[129 159 70 211] out 159

[75 193 129 128]
[86 175 145 126] out 126

[100 192 128 126 119 89]
[126 103 193 149 82 186] out 100

[128 72 146 133]
[206 167 111 193]
[173 132 126 134] out 126

[158 97 206 102 88] out 102

[128 206 75 144 130 117] out 128
---
[109 160 208 148 182]
[115 141 170 120 149]
[115 111 101 106 119] value 160

[185 61 72 94 111]
[174 162 61 88 158] value 61

[168 152 198 203]
[131 131 131 117] value 152

[136 115 58 125 101 120 154] value 115

[129 129 127 132 127]
[66 128 128 126 127]
[111 134 133 134 133] value 129

[59 139 208 180 175 162] value 139

[203 118 121 125 114]
[128 127 127 127 126]
[121 126 126 130 121] value 118

[190 142 109 64 110 115] value 142

[44 90 142 131] value 90
---
array([126, 191,  83, 129, 110]) >> 83, 191

array([[185, 111, 178, 128, 166,  92,  84],
       [144,  73,  60, 112, 137,  45,  75],
       [183, 146, 183, 154, 148, 149, 111]]) >> 112, 185

array([[119, 109,  80, 127, 120,  94, 108],
       [138, 164, 182, 124, 128, 196, 151],
       [135, 130, 166, 123, 139, 151, 144]]) >> 124, 196

array([114, 214, 126, 127, 133]) >> 126, 214

array([142, 167,  75,  62, 160,  95, 182]) >> 62, 182

array([106,  65, 167, 179,  84, 149, 169]) >> 179, 179

array([176, 120, 126, 206, 148, 179, 155]) >> 206, 206

array([101, 115, 175,  82,  47]) >> 175, 175

array([119, 126, 144, 132, 110, 125, 196]) >> 132, 196
---
[160, 209, 177, 131, 91]	177
[185, 194, 122, 118]	194
[155, 114, 143, 154, 199]	143
[154, 171, 166, 191, 125, 154, 113]	125
[169, 166, 132, 72, 76, 54]	72
[134, 99, 150, 164, 76, 190]	164
---
[53 112 193 57 158 200 110]
[185 62 141 190 175 95 138]
[184 164 102 63 141 166 107] -> 141

[109 110 97 84 161 142 125]
[165 113 209 100 63 80 84]
[166 128 201 93 150 59 157] -> 150

[196 125 97 158 207]
[123 121 145 128 147]
[101 132 128 105 97] -> 128

[148 121 82 136 158 151]
[159 97 98 147 175 137]
[150 198 73 106 91 109] -> 106

[125 130 125 130 130 126 132]
[135 144 102 89 160 126 212]
[104 120 144 138 112 120 73] -> 112

[176 206 43 127 87 213 48]
[143 201 116 61 87 153 197]
[183 127 76 119 87 179 145] -> 87

[98 121 128 109 160 138]
[144 135 119 129 128 129]
[163 115 142 172 61 101] -> 172

[155 57 156 173 55]
[134 152 120 118 138]
[91 125 127 108 165] -> 127

[146 151 190 118 114 140]
[96 129 137 116 133 152]
[160 137 158 148 127 137] -> 148

[164 116 85 95 121 132]
[169 150 65 85 131 143]
[124 131 128 124 138 123] -> 124
---
[140 157 194 150] ==> 150, 140

[139 122 92 133 143]
[112 86 138 154 156]
[137 144 167 50 123] ==> 143, 137

[213 96 171 71 103 154 151] ==> 151, 213

[58 103 85 112] ==> 112, 58

[168 112 143 164 74 138]
[183 110 135 163 65 141] ==> 138, 183

[149 132 61 156] ==> 156, 149

[135 140 137 113 124]
[110 118 193 134 131] ==> 124, 110

[192 85 88 119 154 216]
[197 87 90 118 156 215] ==> 216, 197

[91 110 107 78]
[81 106 103 65] ==> 78, 81
---
Q:
[[147 114 120 130 148 128]
 [ 92 166 154 140  78 162]
 [123 169 150  48 164 127]]
A: 147, 127

Q: [ 84 120 108  55 116]
A: 84, 116

Q: [175 171 106 129  58 158]
A: 175, 158

Q: [124 147 142  50 162 130]
A: 124, 130

Q:
[[105  75  98 123 105]
 [142 107 208 101 118]]
A: 105, 118

Q:
[[ 88 153 176  85]
 [ 65 103 132  67]]
A: 88, 67

Q:
[[137 128 151 140  84]
 [123 182 137 169  62]]
A: 137, 62
---
[214 177 89 136 127] gives 214

[155 200 90 168]
[153 186 115 156] gives 168

[85 71 80 63 92 114 172] gives 80

[171 128 82 138]
[171 196 82 138]
[127 127 129 128] gives 138

[102 106 99 115]
[48 90 79 90]
[101 135 60 127] gives 90

[110 146 148 75 155 127]
[142 162 121 139 90 174]
[112 166 132 64 128 122] gives 166

[77 134 135 132 54 101] gives 134
